Below are the code and all the weights of a small trained network. Each question names an input and a class and asks about switching units off, where a switched-off unit gives its printed mean instead of its output.

import numpy as np


def w(rows, s, z=0):
    codes = np.array(rows[::2]) - 128.0
    scale = np.full(codes.shape[1], s)
    scale[-1] = z or s
    return codes * scale


def f(y):
    return np.maximum(y, 0)


def log_softmax(a):
    a = a - a.max(-1, keepdims=True)
    return a - np.log(np.exp(a).sum(-1, keepdims=True))


def net(x, mask):
    res = np.array(x, float).reshape(1, 6) / 4 @ E
    y = f(res @ A[0][:, :-1].T + A[0][:, -1])
    res = res + np.where(mask, y, B[0][:, -1]) @ B[0][:, :-1]
    return log_softmax(res[-1] @ U[:, :-1].T + U[:, -1])


A, B = {}, {}
E = w([
[35,30,86,230,130,142],'x0',
[160,111,199,118,168,154],'x1',
[102,155,112,118,139,83],'x2',
[103,217,255,190,117,126],'x3',
[8,115,168,52,211,141],'x4',
[174,93,96,153,179,15],'x5',
],0.0092)
A[0] = w([
[146,155,143,137,128,73,175],'neuron 0',
[206,91,67,130,138,127,147],'neuron 1',
[108,136,143,175,144,103,115],'neuron 2',
[120,98,134,131,195,115,200],'neuron 3',
[99,97,116,164,135,109,160],'neuron 4',
[152,130,121,142,133,154,85],'neuron 5',
[75,73,145,149,96,125,199],'neuron 6',
[177,124,113,82,134,130,254],'neuron 7',
[155,133,150,135,58,163,190],'neuron 8',
[126,90,123,156,172,155,203],'neuron 9',
[179,116,93,146,115,106,198],'neuron 10',
[88,185,163,101,151,161,165],'neuron 11',
[148,145,76,163,131,3,200],'neuron 12',
[120,115,132,144,129,140,116],'neuron 13',
],0.016,0.0048)
B[0] = w([
[103,162,241,79,121,47,184],'neuron 0',
[184,97,56,98,91,144,214],'neuron 1',
[86,159,102,116,95,60,167],'neuron 2',
[222,71,155,185,186,67,184],'neuron 3',
[178,78,50,170,71,52,181],'neuron 4',
[177,214,137,106,86,102,142],'neuron 5',
[124,147,96,254,108,60,191],'neuron 6',
[215,96,197,85,157,214,206],'neuron 7',
[91,245,133,165,98,230,200],'neuron 8',
[168,67,70,202,168,166,177],'neuron 9',
[181,93,138,98,27,121,200],'neuron 10',
[86,40,175,105,186,175,221],'neuron 11',
[127,90,140,70,14,89,249],'neuron 12',
[170,83,92,198,101,102,143],'neuron 13',
],0.0068,0.015)
U = w([
[2,134,133,119,116,204,126],'0',
[159,194,119,149,71,210,130],'1',
[62,162,172,77,58,46,68],'2',
[158,80,79,69,76,111,3],'3',
[171,86,147,151,197,119,168],'4',
[79,96,69,231,84,81,163],'5',
[94,147,175,47,189,171,192],'6',
],0.0094,0.0028)

Each question gives the input, the list of numbers given to net, and the class t.
The units are the neurons (one row each of A and B). Each row of codes is followed by its name. A weight is (code - 128) times the scale printed after its matrix; where a second scale follows, it is the last column's (A, B and U).
mask holds one flag per neuron, in row order. A switched-off neuron (its flag False) gives its mean, the last column of its row in B, instead of its output. The means were averaged over made-up inputs and are rounded, as every weight is.
A unit's drop is (log p(t) with every unit on - log p(t) with that unit switched off) / (log p(t) with every unit on - log p(t) with every unit switched off).
The circuit of an input: a set's keep is (log p(t) with only the set's units on - log p(t) with every unit switched off) / (log p(t) with every unit on - log p(t) with every unit switched off). Starting from the 12 units with the biggest drops (on a tie, the unit counted first), units are removed one at a time, each time the one whose removal leaves the highest keep (on an exact tie, the one counted first), for as long as the keep stays at least 0.8.
units of the circuit, in order: the units of the circuit, biggest drop first
unit that matters most: the unit with the biggest drop
k most important neurons: the k neurons with the biggest drops, biggest first
drop when u is switched off: that unit's drop, to one decimal
input [-5,-6,-6,5,-5,8], class 2: units of the circuit, in order	neuron 0
input [-1,5,-8,-8,4,-2], class 4: units of the circuit, in order	neuron 12; neuron 3
input [3,8,2,5,-4,4], class 2: units of the circuit, in order	neuron 0; neuron 2
input [-4,2,-1,-7,6,3], class 4: units of the circuit, in order	neuron 3; neuron 12
input [4,-5,-8,1,-5,6], class 3: 2 most important neurons	neuron 12; neuron 10
input [-8,4,-5,-3,-5,3], class 1: 2 most important neurons	neuron 8; neuron 7
input [3,2,6,1,-7,4], class 3: 2 most important neurons	neuron 1; neuron 10
input [4,-2,-8,3,0,-6], class 5: 4 most important neurons	neuron 6; neuron 7; neuron 13; neuron 9
input [-8,-5,-4,-7,1,-6], class 1: 2 most important neurons	neuron 8; neuron 0
input [3,-6,-6,8,2,-6], class 0: 2 most important neurons	neuron 11; neuron 8
input [2,-1,-5,7,3,1], class 5: units of the circuit, in order	neuron 7; neuron 6
input [-2,-3,-6,0,0,-1], class 1: 2 most important neurons	neuron 11; neuron 0
input [-2,1,2,-3,7,7], class 4: 2 most important neurons	neuron 3; neuron 10
input [0,8,-1,-6,2,-2], class 4: unit that matters most	neuron 12
input [-4,-4,4,8,4,-1], class 6: 2 most important neurons	neuron 11; neuron 12
input [1,0,-6,-8,-4,-7], class 1: drop when neuron 8 is switched off	0.2
input [-4,0,0,-7,4,-7], class 6: drop when neuron 8 is switched off	0.0
input [0,6,6,4,-6,7], class 2: drop when neuron 0 is switched off	0.2
